Below are the code and all the weights of a small trained network. Each question names an input and a class and asks about switching units off, where a switched-off unit gives its printed mean instead of its output.

import numpy as np


def w(rows, s, z=0):
    codes = np.array(rows[::2]) - 128.0
    scale = np.full(codes.shape[1], s)
    scale[-1] = z or s
    return codes * scale


def norm(h):
    return h / np.sqrt((h * h).mean(-1, keepdims=True) + 1e-5)


def f(y):
    return np.maximum(y, 0)


def log_softmax(a):
    a = a - a.max(-1, keepdims=True)
    return a - np.log(np.exp(a).sum(-1, keepdims=True))


def net(x, mask):
    res = np.array(x, float).reshape(1, 6) / 4 @ E
    u = 0
    for l in range(4):
        y = f(norm(res) @ A[l][:, :-1].T + A[l][:, -1])
        res = res + np.where(mask[u : u + 7], y, B[l][:, -1]) @ B[l][:, :-1]
        u += 7
    return log_softmax(norm(res)[-1] @ U[:, :-1].T + U[:, -1])


A, B = {}, {}
E = w([
[122,70,135,156,52,208],'x0',
[130,128,128,128,128,128],'x1',
[129,129,128,128,128,128],'x2',
[127,217,137,112,117,188],'x3',
[113,156,114,216,113,103],'x4',
[91,144,6,85,62,87],'x5',
],0.019)
A[0] = w([
[129,103,99,3,108,137,44],'0.n0',
[117,149,27,86,73,101,41],'0.n1',
[124,223,87,101,90,175,3],'0.n2',
[132,182,84,89,144,51,47],'0.n3',
[127,59,76,125,112,67,54],'0.n4',
[129,100,74,128,44,172,76],'0.n5',
[122,171,68,209,81,91,40],'0.n6',
],0.043,0.011)
B[0] = w([
[229,158,73,204,159,154,212],'0.n0',
[46,254,174,209,69,58,254],'0.n1',
[180,54,144,52,75,41,217],'0.n2',
[42,68,114,69,198,200,212],'0.n3',
[173,84,152,52,69,59,202],'0.n4',
[34,61,124,92,167,213,229],'0.n5',
[236,158,77,198,162,160,221],'0.n6',
],0.042,0.026)
A[1] = w([
[92,91,112,125,81,201,7],'1.n0',
[254,158,58,201,152,155,73],'1.n1',
[136,159,251,142,179,163,108],'1.n2',
[215,84,163,43,27,37,14],'1.n3',
[133,175,112,93,172,85,64],'1.n4',
[27,85,94,120,207,170,134],'1.n5',
[101,170,104,50,209,110,54],'1.n6',
],0.039,0.002)
B[1] = w([
[118,33,77,158,138,130,178],'1.n0',
[244,150,117,203,113,207,252],'1.n1',
[52,194,116,176,104,67,202],'1.n2',
[166,94,252,66,177,66,250],'1.n3',
[158,95,164,145,53,162,161],'1.n4',
[58,46,58,61,144,226,220],'1.n5',
[121,34,103,160,110,139,176],'1.n6',
],0.039,0.026)
A[2] = w([
[124,164,124,88,150,135,74],'2.n0',
[135,162,111,85,157,125,64],'2.n1',
[114,230,138,53,187,179,87],'2.n2',
[30,253,100,116,94,96,49],'2.n3',
[215,205,130,163,188,195,25],'2.n4',
[122,191,131,68,170,159,3],'2.n5',
[162,113,169,112,183,223,57],'2.n6',
],0.035,0.0048)
B[2] = w([
[112,113,156,107,76,110,128],'2.n0',
[115,118,124,142,131,141,128],'2.n1',
[118,102,149,236,202,147,128],'2.n2',
[25,253,62,126,162,52,254],'2.n3',
[236,236,115,209,112,187,230],'2.n4',
[132,144,131,163,86,81,128],'2.n5',
[80,194,95,158,19,58,203],'2.n6',
],0.03,0.021)
A[3] = w([
[116,203,141,4,231,218,165],'3.n0',
[135,166,168,109,121,215,2],'3.n1',
[128,148,129,75,139,172,92],'3.n2',
[196,160,141,19,200,129,77],'3.n3',
[143,181,109,29,180,176,54],'3.n4',
[69,121,182,107,163,145,111],'3.n5',
[150,146,223,6,217,104,24],'3.n6',
],0.035,0.0048)
B[3] = w([
[132,122,95,178,53,151,156],'3.n0',
[164,154,112,166,191,116,165],'3.n1',
[98,79,168,231,123,100,144],'3.n2',
[20,201,106,27,60,106,197],'3.n3',
[106,122,176,169,105,187,134],'3.n4',
[193,185,159,167,152,210,193],'3.n5',
[136,192,254,63,245,107,253],'3.n6',
],0.033,0.014)
U = w([
[45,215,96,149,106,72,131],'0',
[76,13,70,105,122,203,78],'1',
[251,159,106,196,84,181,32],'2',
[151,107,219,51,117,63,253],'3',
],0.017,0.0032)

Each question gives the input, the list of numbers given to net, and the class t.
The units are the neurons (one row each of A and B). Each row of codes is followed by its name. A weight is (code - 128) times the scale printed after its matrix; where a second scale follows, it is the last column's (A, B and U).
mask holds one flag per neuron, layer by layer. A switched-off neuron (its flag False) gives its mean, the last column of its row in B, instead of its output. The means were averaged over made-up inputs and are rounded, as every weight is.
A unit's drop is (log p(t) with every unit on - log p(t) with that unit switched off) / (log p(t) with every unit on - log p(t) with every unit switched off).
The circuit of an input: a set's keep is (log p(t) with only the set's units on - log p(t) with every unit switched off) / (log p(t) with every unit on - log p(t) with every unit switched off). Starting from the 12 units with the biggest drops (on a tie, the unit counted first), units are removed one at a time, each time the one whose removal leaves the highest keep (on an exact tie, the one counted first), for as long as the keep stays at least 0.8.
units of the circuit, in order: the units of the circuit, biggest drop first
k most important neurons: the k neurons with the biggest drops, biggest first
k most important neurons of layer l: the k neurons of layer l with the biggest drops, biggest first
drop when u is switched off: that unit's drop, to one decimal
input [-5,-7,-6,7,-6,5], class 3: units of the circuit, in order => 0.n2
input [-4,-4,8,-1,-8,7], class 2: 3 most important neurons => 0.n0, 0.n5, 1.n2
input [-4,-1,-6,0,5,4], class 2: 2 most important neurons => 0.n6, 0.n5
input [-8,4,5,-8,0,-1], class 1: 2 most important neurons => 0.n3, 0.n2
input [3,5,-8,-5,-4,-5], class 0: 2 most important neurons => 0.n3, 0.n5
input [2,0,-5,-8,-5,1], class 3: 3 most important neurons => 0.n4, 1.n3, 0.n6
input [-7,0,8,-8,3,-3], class 3: 3 most important neurons => 0.n4, 0.n5, 1.n3
input [5,-7,-4,5,0,3], class 1: 4 most important neurons => 0.n5, 0.n4, 1.n0, 1.n5
input [-6,-7,0,-8,0,2], class 3: 2 most important neurons => 0.n4, 0.n5
input [4,3,-5,3,-2,-5], class 0: 2 most important neurons of layer 0 => 0.n3, 0.n5
input [-3,2,7,-7,8,2], class 2: 2 most important neurons => 0.n6, 0.n2
input [-6,1,-3,-8,7,5], class 3: 4 most important neurons => 0.n4, 0.n5, 0.n0, 0.n3
input [-2,1,-8,6,5,0], class 3: 3 most important neurons => 0.n2, 1.n3, 0.n0
input [-2,2,7,-6,7,5], class 2: units of the circuit, in order => 0.n6
input [-7,0,6,-6,-7,-7], class 0: 2 most important neurons of layer 1 => 1.n2, 1.n1
input [-6,3,5,-5,-4,-1], class 1: 2 most important neurons of layer 0 => 0.n3, 0.n2
input [7,4,-6,7,3,2], class 1: 2 most important neurons of layer 0 => 0.n5, 0.n4
input [-7,2,0,8,-2,7], class 3: 3 most important neurons of layer 1 => 1.n2, 1.n4, 1.n6
input [-7,-4,-6,-3,0,-8], class 0: 4 most important neurons of layer 0 => 0.n3, 0.n5, 0.n6, 0.n0
input [6,0,4,0,3,4], class 1: units of the circuit, in order => 0.n5
input [7,8,1,6,-7,-6], class 1: 2 most important neurons of layer 1 => 1.n0, 1.n5
input [8,5,-6,-6,8,-8], class 0: drop when 0.n0 is switched off => 2.6
